Each row of numbers belongs to one of the things below and depends on some of the facts about them. Some rows are named. Which thing is each other row?

Facts:
φ: refers to; π: belongs to class; Λ: is of sort
postum φ kluzetor,stotam,fuste
lero φ plirin,rarum
lavil φ breze,feplan
stupak φ mimolo,klaplil
drafiskes φ betrar,stotam
bobun φ tostu,leklo
stotam φ brotuvan
toklam φ teskan
plirin φ brotuvan
rekle φ muliklam,kliflek
kloflal φ breze
piron φ lavil
nedrufir φ rekle
stonugok φ degrus,ropal
klaplil φ trefen,lavil
fedrobril φ bruskesu,flegre
kizo φ brakitra,plomol
druvil φ mimolo,breze
flidor φ klaplil
steplas φ stupak
plavon φ soguk
pletra φ plomol,fliskol
klepa φ feplan
flegre φ rupi
legen φ grudrel
bruskesu φ plomol
dagu φ gake
voriflam φ flidor,rekle
flurugril φ lavil
penul φ mufler
kivas φ flegre
vabin φ bofin,fadak,soguk
tragro φ stistim,vudra,rasar
fople φ ropal,kavo
fuze φ degrus,soguk
raklun φ dridin
flagor φ semibro
rorustem φ piron,stiduk
patefu φ bresun
replal φ fuste
leklo φ kliflek,staber
fuste φ tebal
fliskol φ kloflal,stiduk
grudrel φ trefen
kavo φ drafiskes
bosa φ drafiskes,teskan
meplas φ rasar
brakitra φ stiduk,tizugros
trobu φ bofin,plomol
toplam φ muliklam,perus
vudra φ stotam
pustus φ replal
fadak φ tekon
rarum φ gribik
tekon φ plirin,bresun
rasar φ fliskol
tostu φ bofin
rogrom φ kloflal,lavil,mufler
betrar φ kloflal,bresun
kliflek φ betrar,tebal
pitram φ trefen,dadri,staber,stotam
teskan φ vudra,tekon,mimolo,pitram
bofin φ plomol
tebal φ kloflal
brogen φ teskan,pletra
klisifla φ naplas
punidrem φ brotuvan,stotam
mudrik φ punidrem,feplan
stiduk φ trefen,pitram
gravir φ zeten
mufler φ kloflal,motam,rupi
votrili φ lupim,trobu,rupi
muliklam φ flagor
plomol φ kloflal,stiduk,soguk,vudra,punidrem
bero φ brakitra,fadak
grabrem φ brakitra
kluzetor φ staber
zeten φ vabin,zadrazi
stistim φ bofin,kluzetor,staber,rasar
lopam φ zeten,voriflam
trefen φ brotuvan
π 324 <- postum,lero,stupak,toklam,perus,kloflal,gake,ludam,kizo,sebir,steplas,lader,legen,bruskesu,dagu,kivas,breze,tragro,lupim,flagor,rorustem,replal,katik,fuste,staber,fliskol,vudra,rarum,tekon,teskan,bofin,klisifla,votrili,lopam
π 714 <- dadri,gribik,tepodrum,stotam,degrus,rekle,fedrobril,flidor,klepa,flegre,voriflam,flurugril,fuze,soguk,leklo,ropal,kavo,motam,trobu,pustus,bresun,tostu,rupi,traskas,brogen,stobro,mudrik,gravir,muliklam,plomol,gredrim,stistim,trefen
π 740 <- brotuvan,zadrazi,drafiskes,plirin,piron,nedrufir,stonugok,klaplil,plavon,luskek,briples,semibro,fople,patefu,mimolo,brakitra,rasar,naplas,betrar,brivudron,stabrek,skivutor,punidrem,stiduk,bero,grabrem,zeten
π 103 <- lavil,bobun,druvil,pletra,neplum,penul,vabin,raklun,vover,grudrel,drira,bosa,meplas,toplam,feplan,fadak,dridin,rogrom,kliflek,pitram,tebal,tizugros,mufler,pligrir,kluzetor
[postum,nedrufir,klaplil,fedrobril,ludam,klepa,voriflam,penul,kivas,drira,fadak,brivudron,gravir,bero] Λ 512
[dadri,brotuvan,gribik,lero,lavil,drafiskes,bobun,stotam,plirin,degrus,rekle,gake,piron,stonugok,kizo,flidor,plavon,lader,flegre,legen,briples,tragro,fople,rorustem,patefu,vover,fuste,staber,fliskol,grudrel,bosa,meplas,brakitra,trobu,toplam,rarum,rasar,naplas,rogrom,bofin,tebal,tizugros,brogen,stiduk,mufler,votrili,muliklam,grabrem,gredrim,lopam,trefen] Λ 139
[zadrazi,stupak,toklam,flagor,ropal,kavo,pustus,dridin,betrar,stabrek,rupi,traskas,zeten] Λ 710
[tepodrum,perus,druvil,sebir,steplas,pletra,dagu,flurugril,breze,semibro,lupim,raklun,replal,leklo,mimolo,motam,bresun,tekon,kliflek,skivutor,klisifla,punidrem,pligrir,kluzetor] Λ 794
[kloflal,bruskesu,luskek,neplum,vabin,fuze,soguk,katik,vudra,feplan,tostu,pitram,teskan,stobro,mudrik,plomol,stistim] Λ 880

Named rows:
tostu: [-45 -21  20 -13 -10  18  24 -19  17  -2   3  38   2   9   1  12 -11 -28
  -4  -3  29 -23  -9 -15  -6   8  12  27 -22  19]
plirin: [-18  -6 -11  -9  40   9  16  -2   7   1  10  15  12 -14  -2  -6  -3 -18
   8  15  10   6  17  29  -8   9  11  22 -36  19]
fuze: [-45 -24  19 -10  -9  23  25 -20  16   1   6  35   1  12   1  14 -12 -30
  -4  -2  29 -21  -7 -15  -5   8  11  27 -27  18]
replal: [-10 -39  -4 -20   5  19  32 -11  15   1 -12  39   8  -2  -1  10 -15 -11
  15  19   3  -1  13 -10  -5 -15  -4  21 -38  14]
postum: [-14 -46  -5  17  23  23  49  -3  -1 -14  -1  42  15   1 -11   0  -2 -11
  -4  19  -5 -28  -1   2 -21 -12  12  24 -37  -2]
flurugril: [-16 -40  21 -11  -8  31  39 -13  20  22 -13  49  12   5   8   4 -20 -19
  13  10  14  -2   5 -20  -3 -22  -7  35 -36  18]
bruskesu: [-37 -17   7 -26   9  11  18  -6  18 -20   8  32  -2  -3  -4   9 -15 -15
   1   6  30 -17   0  -9 -15  18  13  18 -22  16]
kluzetor: [ -2 -17 -25 -27  35  10  22  -4  16 -15  -9  34   3 -13  -5  11  -9  -9
  16  23  -3   7  22   9 -11  -5   6  18 -41  18]
steplas: [ -9 -37  -1 -21   7  20  31  -9  17   1 -11  41   9  -3   0   8 -17  -9
  15  17   5   0  14 -10  -7 -15  -4  24 -37  15]
fuste: [-24 -40  -2 -11   1  25  24 -10  13   4   7  35  10  -3   2   3 -10 -14
   7  13   9  -1   9   5   2   0  -6  13 -32   9]
brogen: [-33 -40  18  -2 -15  27  28 -16  17  20   0  43  15   5   8  -2  -9 -23
   4   3  13  -5  -2  -3   6  -7  -6  27 -27  14]
ludam: [-12 -42   2  19  26  24  38   1  10 -20   5  46  12   2  -5  -7  -4 -12
  -3  23  -5 -25  -6  -1 -21 -12   6  33 -38  -2]
lader: [-25 -34   6 -12   6  22  13  -7  22  -5  10  35  10  -2   9  -6 -12 -15
   4  13   6   0   7   4  -1   3  -7  26 -34  10]
semibro: [ -1  -4 -16 -15  46   8  12   1  21  -8  -3  29   1  -9   1  -1  -7 -18
  16  27   1  10  13  12 -11 -12   3  32 -43  20]
ropal: [-23 -44  20  26   4  28  39 -12  12  -3   5  47  15   7   1  -7  -4 -27
  -3  13   3 -25 -16  -7  -8 -18  -3  39 -36   7]
stobro: [-44 -22  23  -8  -7  23  19 -20  21  -5  10  33  -1  15   7   9 -12 -33
  -6   0  26 -21  -8 -15  -6   8   8  33 -32  17]
stabrek: [ -8  -9 -15  19  59  16  21   6  11 -22  12  32   7 -12 -10  -6   3 -22
   0  25  -2 -10  -5  25 -19  -7  11  32 -40  10]

Name these rows:
No name comes twice in this set of rows, the named rows included.
[-24 -33   6 -16   4  17  19  -3  19   0   4  40  12  -9   4  -6 -13  -8
   9  11  14   1   5   2  -3   4  -4  19 -23  11]	kizo
[-32 -35  23  -6 -13  16  25 -10  21  14  -2  47  14  -1   9 -11 -10 -15
   9   4  20  -5  -7  -6   1  -4  -6  27 -17  16]	trobu
[-29  -1 -15 -31  39  12  15  -8  10 -29  13  18  -2  -9 -10  18 -10 -20
  -4   7  17 -10  16  12 -20  30  27  15 -36  19]	pitram
[-25 -36   5 -14   4  25  21  -6  17   4   6  38  13  -6   4  -1 -14 -11
   6  11  12   1   9   4  -2   3  -4  19 -30  11]	rorustem
[-10 -10 -20  16  57  17  28   4   7 -16   6  35  10 -15 -15   1   5 -19
  -1  22  -1 -11  -4  27 -18  -8  16  26 -36  10]	zeten
[ -5 -13 -23  21  62  18  34   9   4 -15   3  38   8 -10 -16  -1   6 -16
  -2  25  -6 -16  -3  25 -24 -10  21  28 -39   3]	nedrufir
[ -4 -10 -12  15  67  28  37  13   6  -9   4  41  12 -14 -14  -4  -1 -15
  -5  20  -1 -13   2  23 -30  -5  25  35 -41   5]	klaplil
[-32 -41  18   0 -14  28  28 -16  17  20   2  43  13   5   9  -2  -9 -23
   5   5  15  -5  -2  -4   7  -7  -8  25 -29  13]	flegre
[-17  -4 -13 -10  41  14   9   4  18   1   9  28   7 -16  -1  -6  -4 -17
   9  16  12  10   9  27  -6   6   7  20 -32  16]	brakitra
[  0 -24 -27 -22  33  13  25  -3  14 -12  -7  31   0 -11  -5  13 -10 -11
  19  28   1   8  22   6  -9  -7   1  10 -45  14]	kliflek
[-17  -4 -10 -12  43  17  13   3  15   3   9  26  10 -17   0  -5  -6 -17
   7  14  12  10  13  28  -9   9  11  23 -33  18]	stiduk

Now the same things, written a new way:
Named rows:
rekle: [ 17 -10  -9  17  17  23  11   8  13 -36 -13  20  -7 -20  -3  -6  31 -14
 -11  -9  14  24  -2  -6 -14  24  -6 -10  14   2   2   0 -25   5  -2  11]
degrus: [ 16  -9 -14  23  15   9   3  -3   3 -37 -18  -1  -8 -18  -4   9  30 -12
  -8   8  18  39  15 -11  -3  23   9  -7   6  -8   5   9 -21   4  -1   3]
brogen: [ 26  -4  -9  19   8  11  18  11   2 -30 -26   6  -9 -22  -3  -1  19   4
  -2  -9   4  33 -10 -10 -13  15  15 -10  10   3  -5   2 -27   3 -11  -3]
penul: [-19  -2 -16   4   5   4  19   4 -19  -7  -1   7  23   1  23   7 -38  14
 -22 -29  13  14   8 -12 -14  12 -15 -18   4  -5 -25  -4  -5 -18  -6  -7]
fliskol: [  3 -14 -29  -7  -7 -24   1  -9  -1  30   9  -7 -10  22 -12 -11 -27  -3
 -18  21 -19 -42 -26  15   7 -28  14  19  14 -16   1  17  27  21  -5   0]
mimolo: [-22  40  35   9 -17   7 -12  -5   4  13   7 -10  15   9  18  17 -11   2
  20  -6  13  -5  10  10  20  19 -18  -3 -17  20   9 -34  -2 -17   7  -4]
muliklam: [ 12 -19  -6  14  14  24   6   6  13 -35  -8  24  -2 -23  -1  -6  38 -13
 -12  -7  11  25   5  -4 -11  28  -9  -8  15   0   3   2 -27   7   0  14]
flidor: [ 18  -5  -6  23  11  20  13   7   8 -29 -14  18  -9 -22  -2  -2  25  -5
  -8  -9   9  23  -3  -4 -11  25  -1 -10  10   1  -3   1 -31   7  -9  10]
stabrek: [ -7  15   9  -1  10 -13 -20  25  12   1   8   4  24  -9 -17   9  13   5
   8  32  17 -13  16   1  -5 -22  -8   0  -9  11  -2 -14 -40  -4   7  -3]
bero: [-16  23  -5   5  -2  -9   1  11   0 -13  10  -5  33   9  30  21 -28  26
 -21  -4  36 -13  -1   1 -13   3   1 -17   6  14 -13 -40  -4 -14   9 -22]
rorustem: [  8 -17 -24 -14  -8 -25   5  -3  -1  31   8  -4 -10  18 -11 -16 -27   8
 -17  14 -24 -42 -28  12   1 -30  14  17  12 -14  -4  14  23  18  -6  -3]
briples: [-15  10   4   0   1  -7 -20  21  12  -3  10   2  28  -3 -11  11   5  13
   2  27  20 -12  15   4 -11 -12  -7  -5 -12   7  -3 -21 -36  -4   7  -9]
ropal: [ 21  -3 -10  26  23  11   0  -1  -1 -32 -22   4 -11 -23 -10   4  39 -19
   0  12  15  39  16 -12   3  10   9  -3   5  -3   8  12 -27   7  -3  12]
stotam: [ 19  -2 -10  31  12  15   9  -8   0 -26 -19   6 -10 -21  -5   5  20 -10
  -4   2  14  32   3  -5   2  22   8  -4  10  -1  -5   2 -25   9 -11   6]
fople: [  2  14   1   2   0 -13  -6  19  13  -9   9   1  17   4 -10  13   0  18
   7  24  27  -7   9   3 -14 -16  11  -3   1  10 -10 -22 -26  -8   9 -12]
kliflek: [-11   8  26  -2   4  19   8  -9  -7  -3   2   8  -2   2  20  -4  -9  -4
  16 -26   2  20  11  -7   1  21 -21  -5  -5   9  -2  -3  19 -27   4  12]
mudrik: [ 21   5  23   8 -11  23   6   7   5 -24 -24   6 -23 -19  -9   4  37  -3
  33 -26 -20  41  -5  -4  -5  28  11 -12 -11  12  10  11 -12   0 -13  -4]

Which thing is each row?
No name comes twice in this set of rows, the named rows included.
[-13  39  32   0 -18   0  -8   2   4   9   6 -12  14   8  20  16 -15   9
  19  -4  13  -1   4   6  11   9  -8  -9 -16  19   5 -32   3 -20   8 -12]	punidrem
[  0  10  10   9  -2  24   9  -7  -6 -19 -25  -2  -4 -14  22   2  13 -12
   5 -42 -11  39   7 -12  12  40 -17 -18 -10   5  26   1  -4 -13 -11  -3]	motam
[ -3  -1 -14  21   9  18  19  -4 -18 -29 -23   3   9 -25  31   8   3  13
 -33 -41   7  24  -6  -8  -7  33  -2 -23   7   8  -9 -19  -7  -2 -11 -15]	klepa
[-28  27  35 -10  -8   2 -20   9  -4   5   8  -9  25  -1  19  12   7   8
  14  -6  12  -9  17  -2   9  -1 -19  -6 -31  17  15 -31  -3 -22  13 -13]	skivutor
[-31  13  -5   0   2  -2 -10  12  -4  -9  14  -6  42  -5  24  17 -11  21
 -28  -3  30 -15  15  -4  -5   2 -12 -12  -5  14  -8 -42 -13 -12  10 -19]	brivudron
[-16  -8   5 -28  -9  -5 -10 -21   1  29  16  -6  -6  20  22 -20 -10 -17
 -17 -13 -27 -45 -12   8  22  -7 -18  14   0  -2  23   1  63   4  10   9]	perus
[  7  14  22   5  -5  23  14  -3  -5 -16 -26  -4 -11 -25  24   1  16  -1
   7 -45 -14  30  -4  -9   8  35 -12 -17 -12  16  12  -8   2 -13 -14  -7]	flurugril
[ 16  -3 -18  17  14  12   2  10   1 -21 -25   7  -7 -13 -10   6  20 -23
   2  -3   2  34  10 -11   3  23 -11  -9   5 -10  15  22 -43  -2 -17   5]	rupi
[  3  -8   2 -31 -26 -10 -12  -6   5  34   8 -13 -19  32 -18  -8 -18 -10
  18   3 -42 -29 -17  10  15 -10  12  15  -7  -9  21  30  42  13  -4  -3]	bruskesu
[ 28  -6  -2  15  16  12   8  11   4 -29 -24  16  -8 -26 -11  -3  32  -5
   2  -4   2  30  -3  -9  -8   6   3  -9   9   4   3   6 -31   2 -10   8]	pustus
[  4   0  30 -15  -8  13   1   0   2  -6   1   9 -15  13 -15   1   5  -2
  44  -9   1  33  14 -11 -12   6   6   1  -7   0  -4  16   5 -18   4  10]	vabin
[  8 -23 -19 -24   8 -20 -10   2  11  26  19   9  -7  15 -13 -28  -4 -12
 -17  21 -17 -48 -20  13   5 -32  -6  21  13 -11   8  16  22  20   4  19]	flagor
[  2  -1 -25  11   8  15  20  10 -18 -38 -27  -3  13 -18  30  11  -5   8
 -32 -42  14  24  -2 -19 -15  29   0 -25   8   1   4  -9  -7 -10 -12 -23]	fedrobril

Now the same things, written a new way:
Some rows with their names:
ropal: [-14   3 -21  30 -31  28 -23 -37  41  21 -53  18  -6  18]
rarum: [-13  -4  -3  11   8   9 -31 -26  31  27 -28  11 -12  -8]
breze: [  7  18  11   2 -17  11 -10 -18  28  35  19   7  -6   8]
kloflal: [-12   1 -12  13   7  25   3   1  38  25   5  11  19  -2]
rogrom: [-21 -22  54 -13  21  34 -35  24  49  23 -31   1  -5  -2]
toplam: [ -7 -27  56  -4  23  24 -42   6  53  24 -37   7 -22   0]
rorustem: [-19  -3  -5  10   7  13 -30 -18  28  27 -24  12  -7  -9]
stupak: [ -1   9 -11   6  -1  30   5 -45  51  24 -48  26  -6   1]
steplas: [ 17   8   9   0   6  18  -7 -28  17  36   7  17 -10   4]
voriflam: [ 14 -15 -24  33  12  27 -27 -35  20  25 -34  17   0  15]
degrus: [-25 -13 -14  32 -14  10 -57 -26  24  24 -34   2 -11  10]
kliflek: [ 21 -16  63 -18  20  35 -15   9  36  32  -2  12 -15  11]
pitram: [ 20 -50  52   7  18  21  -2  17  54  25 -33  21 -16   5]
fadak: [ 27 -20  51   5  25  30 -14  13  58  24 -25  19 -15   8]
grudrel: [ -7 -40  57  -7  18  21 -30  13  46  25 -47   8 -20  -1]
kivas: [ 17   2  -9  20  10  16  -4 -21  38  28 -15  21  -2   1]
pletra: [  8   0  65  -6  15  39 -30  35  33  33  12  26 -21   9]

Rows to name:
No name comes twice in this set of rows, the named rows included.
[ 10 -25  -6  25   1   7   9  -9  30  28 -20  25  -4  -3]	vudra
[ -3 -22 -26  40   5  24 -28 -23  22  23 -19  18   0  12]	fuze
[ 16   1   7   0   3  16  -5 -26  15  36   5  17  -9   4]	tekon
[ 20 -15  67 -13  15  31 -17  11  39  33   0  14 -21  12]	raklun
[ -6 -30  58  -6  24  24 -39   7  49  24 -39   9 -23  -1]	bosa
[ 17  -8  69  -8  -3  20 -21  12  48  32   7   8 -23  15]	pligrir
[ 19 -17  50   2  21  32 -12  23  58  25 -23  15  -7   8]	penul
[  7   0  -5  28  -7   5  -7 -17  51  25   0  14  -5   3]	katik
[ 17 -14  67 -17  15  34 -16  11  39  33   1  10 -14  11]	druvil
[ 13 -11  -7  15   6  28 -30 -44   0  33 -12  14 -10  18]	leklo
[-20 -21 -16  25  10  22 -54 -38  14  25 -44   8  -9   6]	muliklam
[  5 -23 -23  43  15  25 -35 -32  21  24 -23  24  -9  13]	stistim
[ 22 -12  55  10   2  19 -17  21  68  24 -17  11 -15  12]	drira

